Below is a small trained network, with its code and all its weights. Each question gives an input and a class and asks what happens when units are switched off, that is, made to give their printed mean instead of their output.

import numpy as np


def w(rows, s, z=0):
    codes = np.array(rows[::2]) - 128.0
    scale = np.full(codes.shape[1], s)
    scale[-1] = z or s
    return codes * scale


def f(y):
    return np.maximum(y, 0)


def log_softmax(a):
    a = a - a.max(-1, keepdims=True)
    return a - np.log(np.exp(a).sum(-1, keepdims=True))


def net(x, mask):
    res = np.array(x, float).reshape(1, 8) / 4 @ E
    y = f(res @ A[0][:, :-1].T + A[0][:, -1])
    res = res + np.where(mask, y, B[0][:, -1]) @ B[0][:, :-1]
    return log_softmax(res[-1] @ U[:, :-1].T + U[:, -1])


A, B = {}, {}
E = w([
[121,143,54,62,115,149,221,159],'x0',
[125,35,105,23,118,66,56,95],'x1',
[62,24,115,211,177,156,187,88],'x2',
[146,63,205,81,65,180,117,140],'x3',
[47,184,179,36,151,183,142,122],'x4',
[88,197,107,126,1,144,125,135],'x5',
[215,168,132,108,105,121,150,129],'x6',
[163,195,148,110,108,154,212,56],'x7',
],0.01)
A[0] = w([
[196,162,105,154,87,188,157,114,3],'neuron 1',
[119,245,154,42,92,143,160,174,209],'neuron 2',
[32,177,124,52,159,163,166,103,143],'neuron 3',
[31,97,156,108,7,173,129,127,103],'neuron 4',
[61,134,201,237,255,187,90,126,105],'neuron 5',
[161,60,91,205,109,111,77,181,40],'neuron 6',
[93,41,107,86,133,131,17,232,152],'neuron 7',
[78,160,52,169,167,61,221,157,111],'neuron 8',
[41,134,226,218,182,127,134,155,161],'neuron 9',
[143,92,171,131,143,149,251,104,139],'neuron 10',
[215,164,168,168,68,132,102,224,95],'neuron 11',
[167,85,188,130,146,207,255,111,117],'neuron 12',
[230,106,173,225,70,76,82,206,117],'neuron 13',
[100,46,126,112,160,88,148,63,217],'neuron 14',
[140,128,56,224,136,58,138,190,191],'neuron 15',
[99,126,103,156,36,138,105,162,37],'neuron 16',
],0.0092,0.0053)
B[0] = w([
[96,141,144,101,180,135,109,118,163],'neuron 1',
[117,181,149,87,128,201,184,115,227],'neuron 2',
[166,136,100,105,92,166,147,66,204],'neuron 3',
[125,102,13,224,188,197,198,73,198],'neuron 4',
[29,82,130,129,210,135,161,204,247],'neuron 5',
[178,142,174,68,146,106,158,88,190],'neuron 6',
[111,138,214,28,146,129,69,118,230],'neuron 7',
[124,114,56,150,122,187,187,81,207],'neuron 8',
[77,128,123,119,173,165,140,110,223],'neuron 9',
[51,73,108,118,182,117,122,140,196],'neuron 10',
[125,151,130,118,96,154,216,56,192],'neuron 11',
[33,51,85,163,210,137,130,154,207],'neuron 12',
[188,130,63,117,95,144,155,9,218],'neuron 13',
[120,80,132,173,128,98,91,114,219],'neuron 14',
[137,112,117,118,100,150,169,66,222],'neuron 15',
[137,100,101,92,172,142,181,118,161],'neuron 16',
],0.013,0.015)
U = w([
[202,250,143,63,69,161,175,112,177],'0',
[131,52,157,109,123,56,19,110,49],'1',
[79,93,24,219,135,134,185,138,254],'2',
[25,154,190,62,142,129,105,193,77],'3',
[152,171,245,169,7,55,87,194,19],'4',
],0.011,0.0052)

Each question gives the input, the list of numbers given to net, and the class t.
The units are the neurons (one row each of A and B). Each row of codes is followed by its name. A weight is (code - 128) times the scale printed after its matrix; where a second scale follows, it is the last column's (A, B and U).
mask holds one flag per neuron, in row order. A switched-off neuron (its flag False) gives its mean, the last column of its row in B, instead of its output. The means were averaged over made-up inputs and are rounded, as every weight is.
A unit's drop is (log p(t) with every unit on - log p(t) with that unit switched off) / (log p(t) with every unit on - log p(t) with every unit switched off).
The circuit of an input: a set's keep is (log p(t) with only the set's units on - log p(t) with every unit switched off) / (log p(t) with every unit on - log p(t) with every unit switched off). Starting from the 12 units with the biggest drops (on a tie, the unit counted first), units are removed one at a time, each time the one whose removal leaves the highest keep (on an exact tie, the one counted first), for as long as the keep stays at least 0.8.
units of the circuit, in order: the units of the circuit, biggest drop first
unit that matters most: the unit with the biggest drop
top k neurons: the k neurons with the biggest drops, biggest first
drop of u: that unit's drop, to one decimal
input [-6,5,-1,-4,5,8,3,-8], class 0: units of the circuit, in order -> (neuron 5; neuron 12)
input [-3,5,0,-8,6,-8,3,0], class 1: units of the circuit, in order -> (neuron 4; neuron 2; neuron 12)
input [1,1,2,6,-3,1,-8,-2], class 1: unit that matters most -> neuron 7
input [-1,7,-3,4,-3,3,0,-6], class 1: top 2 neurons -> (neuron 2; neuron 7)
input [1,-4,-1,6,1,2,1,-5], class 0: top 2 neurons -> (neuron 5; neuron 12)
input [-7,-4,-3,-8,8,3,-1,1], class 3: top 3 neurons -> (neuron 5; neuron 13; neuron 4)
input [-1,6,-6,-5,1,7,-8,-4], class 3: top 4 neurons -> (neuron 7; neuron 13; neuron 11; neuron 8)
input [6,8,-1,3,2,-4,7,5], class 3: top 3 neurons -> (neuron 4; neuron 13; neuron 8)
input [-5,-1,-1,6,3,-1,3,-6], class 3: top 2 neurons -> (neuron 7; neuron 3)
input [2,1,-7,8,8,-6,-6,2], class 0: top 2 neurons -> (neuron 3; neuron 5)
input [-5,1,7,1,5,-2,-2,-2], class 3: drop of neuron 13 -> 0.1
input [5,1,-3,4,-3,0,-8,0], class 3: drop of neuron 3 -> 0.1
input [6,1,-4,2,1,-3,2,0], class 0: drop of neuron 5 -> 0.2
input [-2,3,6,6,5,-6,-6,-6], class 3: drop of neuron 7 -> 0.3
input [5,3,-5,-5,1,4,-8,-5], class 0: top neuron -> (neuron 5)
